How the units are linked:
QC: !>RN, %>GM, @>RJ, §>TB, ^>ZS, ~>QQ
LB: !>FL, %>GQ, @>SG, §>FR, ^>DL, ~>ZZ
LH: !>MD, %>FF, @>GR, §>HB, ^>LS, ~>NT
TL: !>PH, %>GZ, @>MF, §>NB, ^>RZ, ~>DL
DL: !>BD, %>LB, @>SJ, §>GS, ^>FR, ~>MJ
QP: !>RM, %>BN, @>GJ, §>MD, ^>SL, ~>GN
GF: !>TC, %>SQ, @>CN, §>RT, ^>GG, ~>SB
TP: !>DH, %>ZH, @>LQ, §>SQ, ^>DJ, ~>RT
ZS: !>FJ, %>QC, @>RQ, §>ZG, ^>TB, ~>NF
BF: !>GQ, %>ZR, @>DL, §>CH, ^>PC, ~>NR
DJ: !>NJ, %>TP, @>TC, §>GF, ^>SQ, ~>FZ
GZ: !>MC, %>SJ, @>JZ, §>RZ, ^>TL, ~>LB
GN: !>JQ, %>GR, @>LM, §>QR, ^>GB, ~>FF
FM: !>QP, %>HJ, @>MD, §>LH, ^>FF, ~>SF
MJ: !>RZ, %>ZZ, @>GQ, §>BF, ^>ZR, ~>LZ
CN: !>NF, %>JL, @>BZ, §>HM, ^>PF, ~>DJ
PB: !>FZ, %>GJ, @>SB, §>JQ, ^>MS, ~>BN
JH: !>BQ, %>MF, @>BT, §>BD, ^>FL, ~>GZ
RR: !>HN, %>JQ, @>HD, §>BN, ^>LM, ~>MD
ZR: !>NB, %>MJ, @>LB, §>PC, ^>BF, ~>HF
MR: !>DJ, %>HN, @>GF, §>RM, ^>HD, ~>PB
BN: !>HD, %>LM, @>PP, §>SL, ^>QP, ~>GR
JF: !>SF, %>BT, @>NT, §>MC, ^>MN, ~>MF
MN: !>SZ, %>JF, @>GL, §>PH, ^>MC, ~>JH
ZZ: !>TL, %>RD, @>NB, §>ZR, ^>MJ, ~>CH
CT: !>HM, %>FZ, @>TP, §>HN, ^>SB, ~>RM
RN: !>ZZ, %>NR, @>ZR, §>RJ, ^>FJ, ~>TN
SC: !>LZ, %>TN, @>NR, §>GM, ^>JJ, ~>TB
JL: !>QQ, %>TC, @>LJ, §>PF, ^>CN, ~>TP
GG: !>JL, %>GF, @>PF, §>FZ, ^>RT, ~>HN
RT: !>CN, %>GG, @>HM, §>CT, ^>FZ, ~>MR
HB: !>GR, %>LS, @>GB, §>SZ, ^>SF, ~>HQ
RQ: !>BF, %>RJ, @>CH, §>TN, ^>MM, ~>GM
SB: !>ZH, %>CT, @>DJ, §>MR, ^>HN, ~>PP
ZH: !>MP, %>HM, @>NJ, §>DJ, ^>TP, ~>GG
SL: !>PP, %>QP, @>PB, §>QG, ^>MD, ~>GB
SQ: !>LQ, %>DJ, @>JL, §>GG, ^>GF, ~>CT
FQ: !>LS, %>BQ, @>SF, §>JF, ^>BT, ~>PH
BT: !>HB, %>FQ, @>SZ, §>MN, ^>JF, ~>JZ
FJ: !>MJ, %>RN, @>BF, §>RQ, ^>RJ, ~>SC
RJ: !>ZR, %>FJ, @>PC, §>MM, ^>RQ, ~>JJ
HM: !>BZ, %>PF, @>DH, §>TP, ^>ZH, ~>GF
FF: !>SL, %>FM, @>QG, §>LS, ^>LH, ~>SZ
TC: !>JT, %>LQ, @>NF, §>CN, ^>JL, ~>ZH
NJ: !>TB, %>DH, @>JT, §>TC, ^>LQ, ~>PF
NB: !>MF, %>RZ, @>FL, §>LB, ^>GQ, ~>GS
HJ: !>BN, %>QR, @>SL, §>FF, ^>FM, ~>HB
PP: !>GG, %>RM, @>FZ, §>PB, ^>GJ, ~>RR
MC: !>NT, %>MN, @>HQ, §>JZ, ^>PH, ~>FL
MD: !>GJ, %>SL, @>MS, §>GR, ^>QG, ~>QR
HN: !>TP, %>SB, @>SQ, §>HD, ^>MR, ~>GJ
BZ: !>GM, %>LJ, @>ZS, §>DH, ^>MP, ~>TC
JJ: !>HF, %>SC, @>RN, §>QC, ^>GM, ~>ZG
JZ: !>HQ, %>PH, @>BQ, §>JH, ^>MF, ~>SG
NR: !>RD, %>HF, @>MJ, §>FJ, ^>RN, ~>MM
HC: !>FF, %>HQ, @>LS, §>FQ, ^>BQ, ~>MN
RZ: !>JZ, %>TL, @>JH, §>GQ, ^>NB, ~>FR
CH: !>DL, %>PC, @>GS, §>HF, ^>LZ, ~>FJ
ZG: !>RQ, %>TB, @>TN, §>QQ, ^>JT, ~>BZ
MM: !>PC, %>RQ, @>LZ, §>SC, ^>TN, ~>QC
SG: !>JF, %>BD, @>MC, §>GZ, ^>SJ, ~>NB
PH: !>GL, %>MC, @>HC, §>MF, ^>JZ, ~>BD
FL: !>FQ, %>JH, @>JF, §>SG, ^>BD, ~>TL
MF: !>HC, %>JZ, @>FQ, §>FL, ^>JH, ~>SJ
GB: !>RR, %>GN, @>BN, §>HJ, ^>QR, ~>LH
RD: !>GZ, %>GS, @>RZ, §>MJ, ^>ZZ, ~>PC
LM: !>MR, %>RR, @>RM, §>QP, ^>BN, ~>QG
SJ: !>MN, %>SG, @>PH, §>TL, ^>GZ, ~>GQ
NT: !>QR, %>SZ, @>FM, §>HQ, ^>GL, ~>FQ
PF: !>LJ, %>CN, @>MP, §>ZH, ^>HM, ~>SQ
LS: !>QG, %>LH, @>GN, §>SF, ^>HB, ~>GL
QG: !>PB, %>MD, @>JQ, §>GN, ^>GR, ~>HJ
HQ: !>FM, %>GL, @>LH, §>BQ, ^>HC, ~>JF
TB: !>RJ, %>ZS, @>MM, §>JT, ^>ZG, ~>LJ
MP: !>QC, %>BZ, @>TB, §>NJ, ^>DH, ~>JL
JQ: !>SB, %>MS, @>MR, §>LM, ^>RR, ~>SL
GJ: !>RT, %>PP, @>CT, §>MS, ^>PB, ~>LM
HD: !>SQ, %>MR, @>GG, §>PP, ^>RM, ~>MS
BQ: !>LH, %>HC, @>HB, §>BT, ^>FQ, ~>MC
HF: !>GS, %>LZ, @>ZZ, §>RN, ^>NR, ~>RQ
MS: !>CT, %>PB, @>HN, §>RR, ^>JQ, ~>QP
GS: !>SJ, %>FR, @>TL, §>ZZ, ^>RD, ~>BF
TN: !>CH, %>MM, @>HF, §>JJ, ^>SC, ~>ZS
GM: !>NR, %>JJ, @>FJ, §>ZS, ^>QC, ~>JT
RM: !>GF, %>HD, @>RT, §>GJ, ^>PP, ~>JQ
NF: !>SC, %>QQ, @>GM, §>BZ, ^>LJ, ~>NJ
LZ: !>FR, %>CH, @>RD, §>NR, ^>HF, ~>RJ
SF: !>GN, %>HB, @>QR, §>NT, ^>SZ, ~>HC
DH: !>ZS, %>MP, @>ZG, §>LQ, ^>NJ, ~>CN
GR: !>MS, %>QG, @>RR, §>GB, ^>GN, ~>FM
SZ: !>GB, %>SF, @>HJ, §>GL, ^>NT, ~>BQ
FR: !>SG, %>DL, @>GZ, §>RD, ^>GS, ~>ZR
PC: !>LB, %>BF, @>FR, §>LZ, ^>CH, ~>RN
QR: !>LM, %>GB, @>QP, §>FM, ^>HJ, ~>LS
GL: !>HJ, %>NT, @>FF, §>HC, ^>HQ, ~>BT
GQ: !>JH, %>NB, @>BD, §>DL, ^>LB, ~>RD
FZ: !>PF, %>RT, @>ZH, §>SB, ^>CT, ~>HD
JT: !>MM, %>ZG, @>SC, §>NF, ^>QQ, ~>MP
BD: !>BT, %>FL, @>MN, §>SJ, ^>SG, ~>RZ
LQ: !>ZG, %>NJ, @>QQ, §>JL, ^>TC, ~>HM
LJ: !>JJ, %>NF, @>QC, §>MP, ^>BZ, ~>LQ
QQ: !>TN, %>JT, @>JJ, §>LJ, ^>NF, ~>DH

The rows follow the links: the fewer symbols apart two units are, the more alike their rows tend to be.

Some units and rows for them; each showing differs a little:
ZG: -194 -113 -76 33 5 85 -21 45 -36 56 42 117 -321 18 239 -96 -16 -16 60 -199 -42 183 -225 -2 -20 -93 -87 254 53 -4 126 -218 114 -80 -42 173 -163 -84 45 -55 84 -148 3 -39 -84 76 -76 -180 -168 -78 -124 77 -16 -97 148 13 -27 199 102 75 -9 -13 -126
GL: -74 -78 61 -3 -24 -118 -65 30 189 -116 8 -60 142 62 106 21 -102 -61 -218 97 59 -79 210 -122 20 -223 172 -71 30 -30 -283 48 -110 108 -56 10 124 -12 -55 30 -103 118 -185 -171 198 113 133 204 87 -100 45 -11 -172 167 -4 -91 82 122 -169 116 87 -143 38
PB: 2 -31 187 -109 14 40 -77 110 22 -110 314 -115 150 8 -17 -20 -12 99 116 -44 93 18 112 -107 77 22 -211 -262 242 -84 -147 29 145 -55 80 65 219 5 -248 101 4 -71 -87 -228 177 -88 -82 101 -15 -59 -60 61 -56 91 136 -17 -16 -41 -105 65 -142 -83 -38
RJ: -1 138 -128 51 71 53 83 -96 -131 222 -209 49 -231 -18 -59 114 38 -92 109 -29 -61 15 -161 186 -103 187 56 168 -103 47 273 -174 -51 -9 -25 -8 -157 67 163 -27 55 -14 216 192 -234 -32 -18 -169 -23 89 38 -75 67 -111 -30 6 19 -68 142 -74 62 162 6
BQ: -11 -13 -1 -18 -30 -39 -37 10 170 -63 11 -39 160 59 65 79 -150 -129 -169 134 1 -83 231 -72 -54 -124 212 -181 -15 -18 -243 -2 -67 125 -74 16 142 57 -16 58 -106 162 -113 -204 230 68 180 192 79 -66 49 -30 -227 168 -99 -60 112 -45 -198 22 162 -55 28
HD: -56 -118 197 -57 5 4 -68 135 -2 -150 284 -58 94 -4 66 -125 47 187 63 -114 68 68 4 -180 151 -81 -272 -86 205 -75 -138 90 145 -109 91 61 93 -88 -226 23 3 -141 -135 -151 110 -19 -139 38 -46 -91 -75 94 38 17 175 10 -89 124 -7 101 -197 -145 -88
ZR: -130 67 -55 17 137 117 39 -4 -8 252 -133 8 -169 -4 178 139 -157 -120 -14 -18 -123 103 -39 -4 -117 153 45 -3 -129 -131 48 -263 -41 56 -101 156 -98 148 146 31 -91 114 175 -164 69 11 19 45 -27 -192 205 44 -229 31 -118 -87 113 -57 -47 -45 158 150 -140
SG: 86 44 -68 86 -26 -126 80 -78 25 62 -327 44 88 -34 -65 10 16 -14 -232 164 -53 -116 47 9 -18 -24 183 109 -284 33 -18 181 -244 74 -55 -136 -141 37 193 -98 -88 146 27 208 -82 85 94 83 111 12 207 -54 82 -22 -252 -5 -5 -14 31 -83 93 15 76
MD: 164 116 113 -65 -8 -98 -32 -46 -20 -114 105 -155 278 25 -299 102 83 54 77 116 149 -170 151 60 37 82 8 -244 153 79 -53 160 -34 15 102 -167 241 42 -189 104 46 7 -28 54 6 -124 23 67 141 175 -52 -108 91 79 71 4 -11 -141 -50 10 -99 -20 173
NR: 0 168 -131 23 105 99 72 -90 -98 267 -169 9 -179 -23 -26 169 -37 -148 122 -5 -80 32 -101 166 -149 260 61 40 -115 -3 230 -229 -36 23 -52 35 -94 131 160 19 24 50 252 79 -129 -71 -2 -102 -9 26 96 -44 -55 -75 -80 -15 71 -165 54 -108 118 212 -19
LS: -56 -98 127 36 -31 -229 -62 -13 143 -164 -52 -87 173 59 1 -11 52 87 -209 95 123 -116 126 -93 108 -287 134 74 75 41 -230 181 -190 62 24 -111 82 -84 -91 2 -31 10 -210 2 39 110 74 132 120 6 17 -55 49 119 77 -63 -9 256 -47 180 -36 -197 126
FF: 4 -54 119 20 -41 -246 -48 -30 101 -179 -58 -97 219 50 -90 -8 110 107 -171 106 148 -165 122 -66 102 -231 120 65 65 84 -191 228 -186 40 44 -162 85 -79 -104 -13 3 -4 -171 81 -42 76 55 124 144 69 -14 -74 108 93 92 -40 -33 225 -5 166 -78 -175 167
HB: -74 -100 110 28 -25 -211 -68 5 166 -150 -31 -74 161 71 40 -13 27 66 -219 77 106 -111 137 -128 96 -280 141 49 53 27 -254 144 -171 61 -10 -80 71 -70 -84 -7 -47 34 -206 -47 68 120 75 170 117 -27 15 -44 -12 130 79 -65 6 269 -80 177 -5 -186 96
TL: -28 -15 -43 82 17 -119 79 -30 43 96 -339 66 6 -17 71 -13 10 20 -264 107 -66 -51 -10 -46 15 -89 138 230 -281 -17 -37 128 -250 40 -62 -75 -211 13 190 -124 -112 109 12 140 -85 128 27 91 86 -83 231 4 65 -22 -210 -33 -16 139 69 -3 91 -3 17
ZH: 177 11 -64 -44 -97 109 26 7 -145 -84 179 85 -6 -66 -182 -121 99 42 209 -65 6 31 -112 110 17 128 -187 -72 58 89 193 84 229 -95 93 -44 22 -73 -53 -21 120 -133 17 153 -93 -124 -72 -188 -108 191 -200 -4 187 -146 39 148 -109 -198 90 -139 -128 42 11
TN: -69 55 -117 61 38 8 73 -84 -120 152 -194 73 -259 -18 7 31 79 -32 64 -84 -36 58 -238 157 -47 74 13 297 -78 58 252 -138 -35 -24 -16 0 -196 -7 148 -67 84 -81 149 213 -264 12 -51 -193 -43 61 -13 -49 126 -143 22 14 -39 76 189 -9 16 96 13
QG: 168 108 117 -48 -11 -124 -25 -58 2 -117 74 -157 274 6 -303 86 118 61 56 119 163 -190 146 61 49 62 13 -206 147 93 -51 183 -49 28 84 -180 217 21 -169 103 52 -2 -43 91 -24 -103 27 65 148 190 -51 -120 118 73 81 6 -16 -89 -27 20 -90 -35 188
JJ: -112 -10 -110 77 29 5 37 -62 -87 121 -157 90 -298 1 74 -29 88 3 41 -124 -32 85 -243 104 -28 -10 -9 345 -48 40 228 -128 -20 -44 -18 42 -215 -51 129 -89 91 -104 93 183 -249 52 -74 -203 -78 23 -46 0 116 -141 71 13 -48 174 184 27 -7 54 -24
DL: -167 -51 -3 67 88 -30 48 39 55 176 -234 39 -107 -13 256 9 -90 -3 -210 3 -98 75 -51 -114 -13 -65 70 182 -216 -133 -70 -67 -156 40 -104 77 -210 50 171 -81 -139 89 35 -79 27 125 -1 111 21 -244 263 69 -104 6 -140 -88 44 168 9 35 104 4 -109
RR: 82 53 150 -106 20 27 -72 39 11 -97 266 -150 219 8 -131 58 -7 60 156 24 101 -53 150 -37 40 102 -123 -332 221 -26 -112 45 110 -14 75 -18 268 47 -234 153 10 -26 -40 -164 162 -148 -34 108 39 24 -66 -5 -46 94 124 -15 18 -139 -105 17 -82 -30 30

Each walk starts at a row. The symbols on each line, taken left to right, move it on to the next unit.
Each answer is a row, close to the row of the unit it stands for.
new walk
-107 -47 -25 97 50 -106 63 -9 60 125 -305 50 -35 -17 164 -20 -18 28 -262 55 -79 9 -39 -83 35 -94 111 246 -258 -66 -50 77 -221 30 -80 -3 -232 21 200 -122 -133 102 7 58 -54 131 24 100 61 -150 247 27 7 -10 -186 -65 -1 197 56 20 76 -27 -33
~ ! § § ^ ~ % ~
-98 104 -78 31 132 132 45 -17 -10 259 -120 -4 -168 -11 150 150 -147 -150 24 -10 -117 104 -43 24 -134 185 48 1 -127 -112 80 -271 -22 48 -102 147 -88 165 145 43 -80 119 198 -144 40 -14 20 23 -23 -161 183 41 -207 16 -126 -76 116 -102 -40 -69 155 162 -127
^ § % ^ ! ! § ~
-154 -60 -5 96 77 -55 54 19 64 147 -265 45 -96 -12 227 0 -66 24 -232 13 -102 50 -39 -115 2 -103 90 214 -225 -108 -63 -23 -184 44 -100 49 -218 25 187 -104 -146 93 29 -34 -2 134 7 107 34 -222 265 59 -54 -5 -150 -81 26 198 28 29 87 -16 -94
new walk
-144 54 -50 30 126 101 48 12 22 253 -137 -1 -155 -1 212 112 -164 -110 -43 -30 -123 106 -22 -26 -113 110 47 31 -152 -147 19 -234 -48 51 -104 143 -113 140 148 13 -106 110 154 -188 85 38 18 69 -19 -227 205 52 -223 23 -119 -85 105 -19 -39 -34 155 114 -137
§ % ^ % § @ % @
48 14 -56 86 -17 -115 78 -63 34 72 -335 55 72 -36 -9 -4 21 -4 -234 131 -71 -97 29 -7 -1 -44 168 171 -296 22 -21 159 -248 80 -48 -127 -180 23 198 -100 -110 133 23 185 -95 108 74 82 115 -16 218 -45 78 -33 -243 -11 -12 41 67 -53 91 9 70
% @ % @ ! % ! § !
-45 -107 196 -73 -5 21 -71 136 9 -142 295 -68 99 -1 56 -107 38 165 68 -86 74 60 24 -166 134 -60 -237 -135 210 -93 -146 66 139 -97 85 65 112 -72 -239 40 -3 -125 -120 -194 147 -38 -123 66 -51 -92 -73 94 8 42 171 18 -53 89 -52 101 -185 -126 -80
new walk
-165 -85 -71 54 15 24 -2 16 -55 68 -50 105 -325 9 180 -75 42 2 58 -176 -41 155 -237 29 -11 -83 -48 328 -3 3 159 -177 36 -65 -49 110 -192 -84 78 -85 82 -138 25 69 -156 73 -89 -196 -136 -38 -94 49 44 -113 124 13 -40 231 153 76 -21 -4 -91
! ^ ^ § @
-15 171 -125 20 101 116 68 -92 -85 265 -164 -1 -175 -13 -12 175 -61 -150 109 -1 -86 40 -85 135 -156 256 64 28 -123 -33 211 -233 -19 33 -71 61 -92 145 158 25 -4 66 258 28 -88 -66 14 -92 -15 -2 111 -34 -92 -49 -90 -24 74 -171 32 -118 133 207 -47
~ ~ ^ % § ~ ^ @
-161 -71 -83 75 30 40 7 -4 -58 84 -85 93 -332 15 151 -57 63 10 47 -157 -41 129 -250 53 -14 -72 -34 343 -15 22 187 -147 15 -63 -25 83 -194 -85 100 -84 86 -137 56 109 -178 75 -72 -199 -113 -19 -70 30 76 -128 118 16 -33 220 167 61 -16 14 -65
new walk
137 77 101 -22 -23 -166 -27 -70 10 -142 4 -143 274 32 -279 56 147 84 -13 128 162 -195 133 41 78 -20 65 -97 123 111 -89 215 -114 23 87 -213 168 -12 -147 56 45 -11 -74 130 -63 -58 31 71 161 193 -40 -133 167 65 79 -4 -44 -3 7 60 -97 -64 209
^ ~ § ~ ~ ! ^ %
-72 -114 97 34 -24 -202 -66 20 170 -152 -20 -79 151 63 70 -17 -3 44 -227 90 101 -91 160 -122 79 -294 142 26 58 10 -271 113 -150 73 -13 -53 86 -61 -69 2 -56 47 -210 -91 97 120 93 180 107 -50 16 -14 -58 145 50 -80 23 243 -99 162 14 -195 77
! ^ ! § ~
152 85 106 -45 -17 -157 -21 -65 3 -145 39 -146 277 24 -300 79 124 79 28 119 160 -195 138 57 69 22 57 -149 133 103 -66 204 -97 22 97 -197 201 3 -146 74 52 0 -54 125 -50 -87 38 56 150 184 -44 -128 147 72 84 5 -21 -55 -12 40 -93 -63 200
new walk
-78 -104 72 2 -35 -132 -76 28 196 -125 5 -56 146 83 100 13 -76 -18 -217 88 62 -69 182 -129 27 -255 160 -37 32 -21 -286 67 -127 91 -43 -12 116 -28 -64 26 -85 97 -194 -156 166 114 124 194 96 -86 32 -8 -134 165 15 -69 65 171 -158 137 60 -142 52
! ~ § ! @ ^
128 93 136 -93 1 2 -45 -2 -9 -98 225 -169 251 15 -214 88 38 56 139 61 119 -111 155 16 42 125 -71 -327 213 17 -89 71 74 -1 95 -78 264 57 -209 147 35 -9 -17 -80 105 -157 -8 88 81 110 -59 -62 0 96 93 -14 1 -179 -87 -1 -96 -11 84
! ^ ^ ~ @ %
-56 -130 176 -55 -13 -9 -74 125 -11 -151 260 -37 78 -7 62 -162 59 204 57 -104 61 59 -23 -169 171 -97 -266 -40 188 -51 -108 123 129 -126 102 31 60 -106 -207 1 26 -149 -142 -102 76 -14 -140 34 -56 -85 -80 110 85 -5 168 23 -106 143 6 102 -206 -149 -82
new walk
-11 -35 21 -19 -32 -58 -47 23 173 -74 13 -48 151 56 77 50 -134 -97 -192 108 16 -74 222 -79 -32 -159 197 -138 -4 -33 -267 19 -91 126 -69 6 131 20 -20 58 -100 151 -134 -214 215 91 156 195 82 -81 55 -11 -223 180 -57 -89 110 25 -203 67 142 -86 37
% § ^ ^ ! @ ~
-33 -76 109 28 -29 -242 -58 -21 126 -172 -60 -81 192 67 -36 -14 90 98 -184 94 137 -134 131 -80 117 -258 126 76 71 60 -220 200 -188 44 20 -130 85 -81 -91 -16 -21 3 -196 57 -1 93 58 128 141 38 -3 -61 73 96 89 -57 -26 251 -9 173 -56 -193 140
! @ % § ~ @ § !
-23 -136 162 -37 -42 -29 -64 123 -35 -166 205 3 49 -22 35 -190 118 228 52 -103 60 57 -71 -136 181 -102 -264 37 146 -33 -58 166 131 -130 106 1 4 -134 -179 -40 48 -179 -153 -17 15 -15 -167 -15 -80 -45 -106 85 173 -47 165 55 -136 162 82 81 -229 -142 -52
new walk
142 91 -86 3 -37 -34 35 -63 89 7 -109 0 182 1 -97 106 -101 -157 -122 185 -38 -143 205 36 -93 38 231 -194 -149 30 -110 58 -103 142 -66 -82 91 100 94 49 -102 225 15 -15 112 17 188 133 115 51 96 -71 -135 104 -229 -19 99 -222 -150 -116 178 54 93
! ~ @ ~ ^ % ~
126 63 -79 -13 -36 -27 9 -45 98 -3 -84 -15 172 20 -65 120 -128 -164 -126 178 -29 -113 234 22 -92 18 234 -204 -111 12 -135 31 -92 141 -70 -68 109 91 75 54 -98 221 -11 -63 151 20 187 157 101 17 81 -55 -170 118 -196 -28 107 -201 -177 -83 186 27 79
% @ ^ @ % %
56 -4 113 6 -28 -234 -26 -54 62 -151 -42 -108 231 43 -182 25 139 112 -103 110 153 -177 117 -10 108 -168 100 23 86 101 -139 247 -184 35 72 -195 118 -50 -111 8 21 -4 -126 144 -72 30 50 103 153 126 -22 -109 158 88 75 -26 -47 154 5 120 -84 -145 203
new walk
26 2 170 -109 16 57 -78 90 24 -118 313 -133 189 13 -69 4 -8 79 127 -31 92 5 115 -93 68 59 -169 -303 240 -57 -134 23 151 -32 83 37 226 23 -242 113 3 -49 -63 -214 184 -112 -62 94 1 -33 -63 41 -69 99 140 -18 15 -85 -112 36 -120 -70 -16
~ % % ! ! % ^
143 -13 -17 -39 -87 57 16 20 -138 -122 160 79 7 -66 -179 -158 157 120 179 -80 22 5 -110 66 80 67 -198 -4 52 93 157 154 173 -113 108 -75 -9 -107 -64 -52 110 -150 -3 191 -116 -94 -107 -179 -84 178 -184 6 246 -160 63 145 -139 -107 121 -88 -174 2 21
% @ ^ ^ § ~
129 -51 12 -32 -78 34 10 27 -119 -135 141 79 29 -51 -155 -173 168 145 156 -82 34 18 -121 37 111 33 -208 26 62 82 115 165 143 -129 119 -78 -9 -110 -87 -59 101 -157 -34 197 -127 -72 -123 -165 -79 147 -176 10 265 -146 70 142 -149 -61 141 -66 -183 -32 13
